Below are the code and all the weights of a small trained network. Each question names an input and a class and asks about switching units off, where a switched-off unit gives its printed mean instead of its output.

import numpy as np


def w(rows, s, z=0):
    codes = np.array(rows[::2]) - 128.0
    scale = np.full(codes.shape[1], s)
    scale[-1] = z or s
    return codes * scale


def f(y):
    return y / 2 * (1 + np.tanh(0.7978845608 * (y + 0.044715 * y**3)))


def log_softmax(a):
    a = a - a.max(-1, keepdims=True)
    return a - np.log(np.exp(a).sum(-1, keepdims=True))


def net(x, mask):
    res = np.array(x, float).reshape(1, 5) / 4 @ E
    y = f(res @ A[0][:, :-1].T + A[0][:, -1])
    res = res + np.where(mask, y, B[0][:, -1]) @ B[0][:, :-1]
    return log_softmax(res[-1] @ U[:, :-1].T + U[:, -1])


A, B = {}, {}
E = w([
[161,54,115,235,113,61],'x0',
[76,189,39,113,201,55],'x1',
[150,184,2,137,117,217],'x2',
[212,124,60,174,218,172],'x3',
[48,139,221,168,109,197],'x4',
],0.0058)
A[0] = w([
[89,163,37,149,146,104,97],'n0',
[98,107,194,141,97,24,168],'n1',
[159,119,30,108,97,70,148],'n2',
[127,115,129,119,134,130,110],'n3',
[117,139,127,136,156,168,55],'n4',
[108,125,134,125,127,94,48],'n5',
[147,140,104,128,111,118,186],'n6',
[113,128,138,133,138,135,48],'n7',
[139,119,141,120,116,153,31],'n8',
[129,113,149,131,114,128,93],'n9',
[124,113,195,150,96,109,127],'n10',
[120,139,114,125,136,151,5],'n11',
[120,137,135,115,104,149,113],'n12',
[139,128,86,112,116,103,126],'n13',
[131,108,206,143,86,111,156],'n14',
[104,127,151,135,110,62,47],'n15',
[112,125,138,128,140,165,25],'n16',
[134,131,120,125,121,122,106],'n17',
[161,110,138,140,120,138,72],'n18',
[142,112,132,135,121,164,52],'n19',
[150,125,107,111,127,117,96],'n20',
[150,113,129,173,113,142,182],'n21',
[102,145,142,131,131,96,140],'n22',
[102,129,128,125,135,103,75],'n23',
[137,123,99,129,108,128,198],'n24',
[43,164,138,134,89,147,82],'n25',
[117,130,149,109,99,170,143],'n26',
[122,93,215,157,86,107,113],'n27',
[124,131,92,114,126,116,112],'n28',
[153,121,163,144,205,133,57],'n29',
[124,133,119,152,122,137,118],'n30',
[115,135,143,124,135,112,123],'n31',
[137,133,132,154,144,120,115],'n32',
[126,132,138,118,111,165,95],'n33',
[129,112,119,121,118,115,69],'n34',
[126,126,119,127,127,127,137],'n35',
[114,134,167,101,86,209,149],'n36',
[119,134,139,100,96,174,103],'n37',
[107,134,159,150,106,123,56],'n38',
[133,130,135,129,132,132,88],'n39',
[135,110,193,157,105,117,72],'n40',
[140,110,73,255,103,183,135],'n41',
[133,108,118,120,113,94,39],'n42',
[141,122,114,111,123,121,39],'n43',
[111,120,153,148,99,127,151],'n44',
[131,131,127,136,118,130,175],'n45',
[128,140,129,135,133,120,133],'n46',
],0.019,0.0026)
B[0] = w([
[3,169,97,131,125,117,226],'n0',
[28,88,197,163,165,52,251],'n1',
[181,81,130,39,147,82,237],'n2',
[135,130,133,129,133,128,127],'n3',
[118,163,133,169,136,125,143],'n4',
[117,130,118,154,123,107,140],'n5',
[133,119,124,108,149,120,154],'n6',
[154,118,123,135,115,125,125],'n7',
[104,148,121,142,114,134,135],'n8',
[121,137,123,113,137,134,145],'n9',
[109,115,101,96,169,124,210],'n10',
[87,153,136,140,139,127,131],'n11',
[105,133,139,111,113,157,144],'n12',
[141,123,125,89,126,99,167],'n13',
[87,128,99,80,170,148,229],'n14',
[87,127,147,175,142,94,172],'n15',
[161,153,124,135,108,136,136],'n16',
[132,128,125,120,127,124,128],'n17',
[120,108,120,148,111,165,145],'n18',
[109,142,107,168,109,132,141],'n19',
[149,112,138,113,144,107,147],'n20',
[124,78,123,144,119,159,168],'n21',
[107,99,121,157,103,99,151],'n22',
[117,117,109,156,109,109,137],'n23',
[135,113,121,114,155,130,153],'n24',
[184,38,139,121,44,177,188],'n25',
[99,150,156,97,119,181,172],'n26',
[113,120,63,77,162,123,243],'n27',
[117,139,118,104,132,106,154],'n28',
[146,108,210,136,174,177,160],'n29',
[130,121,119,144,136,139,133],'n30',
[132,104,125,139,115,101,138],'n31',
[97,114,160,128,132,144,138],'n32',
[97,156,137,124,122,154,149],'n33',
[141,141,129,121,122,128,127],'n34',
[124,129,127,126,130,126,131],'n35',
[91,178,159,71,111,215,215],'n36',
[77,150,153,104,113,175,167],'n37',
[158,112,142,111,160,114,156],'n38',
[132,131,130,133,127,132,125],'n39',
[124,127,64,101,128,116,198],'n40',
[137,18,89,175,172,199,226],'n41',
[141,163,138,120,110,126,139],'n42',
[146,117,124,122,123,115,128],'n43',
[162,115,130,101,159,124,166],'n44',
[128,123,127,126,134,137,135],'n45',
[119,127,131,132,132,125,131],'n46',
],0.044,0.011)
U = w([
[81,179,163,179,152,29,83],'0',
[255,124,189,116,150,137,126],'1',
[110,157,68,131,145,206,80],'2',
[111,139,92,161,46,90,118],'3',
[98,89,93,64,173,113,217],'4',
[237,153,70,97,128,46,2],'5',
[128,226,176,113,37,202,70],'6',
[141,61,144,221,136,175,132],'7',
],0.0061,0.0031)

Each question gives the input, the list of numbers given to net, and the class t.
The units are the neurons (one row each of A and B). Each row of codes is followed by its name. A weight is (code - 128) times the scale printed after its matrix; where a second scale follows, it is the last column's (A, B and U).
mask holds one flag per neuron, in row order. A switched-off neuron (its flag False) gives its mean, the last column of its row in B, instead of its output. The means were averaged over made-up inputs and are rounded, as every weight is.
A unit's drop is (log p(t) with every unit on - log p(t) with that unit switched off) / (log p(t) with every unit on - log p(t) with every unit switched off).
The circuit of an input: a set's keep is (log p(t) with only the set's units on - log p(t) with every unit switched off) / (log p(t) with every unit on - log p(t) with every unit switched off). Starting from the 12 units with the biggest drops (on a tie, the unit counted first), units are removed one at a time, each time the one whose removal leaves the highest keep (on an exact tie, the one counted first), for as long as the keep stays at least 0.8.
units of the circuit, in order: the units of the circuit, biggest drop first
unit that matters most: the unit with the biggest drop
k most important neurons: the k neurons with the biggest drops, biggest first
drop of u: that unit's drop, to one decimal
input [0,-3,5,2,5], class 2: units of the circuit, in order : n36; n1
input [-7,-3,-1,1,-7], class 1: unit that matters most : n0
input [8,-8,7,-6,4], class 2: 2 most important neurons : n2; n36
input [4,-7,3,2,1], class 2: 2 most important neurons : n1; n25
input [-1,7,1,-5,4], class 3: 2 most important neurons : n25; n41
input [-8,0,-2,-5,-6], class 6: 2 most important neurons : n27; n41
input [3,-4,7,0,8], class 2: 2 most important neurons : n36; n41
input [4,4,-6,-5,1], class 0: 2 most important neurons : n1; n15
input [1,7,-6,8,4], class 0: 2 most important neurons : n41; n25
input [6,2,-8,-5,0], class 0: 2 most important neurons : n1; n15
input [2,-2,-4,5,-1], class 7: drop of n2 : 0.2
input [-3,-3,0,6,-1], class 7: drop of n2 : 0.1
input [-7,0,4,8,0], class 2: drop of n1 : 0.2
input [4,2,-5,-5,-3], class 0: units of the circuit, in order : n1
input [-5,4,4,6,3], class 2: units of the circuit, in order : n1; n2
input [1,0,2,2,8], class 2: 2 most important neurons : n1; n36
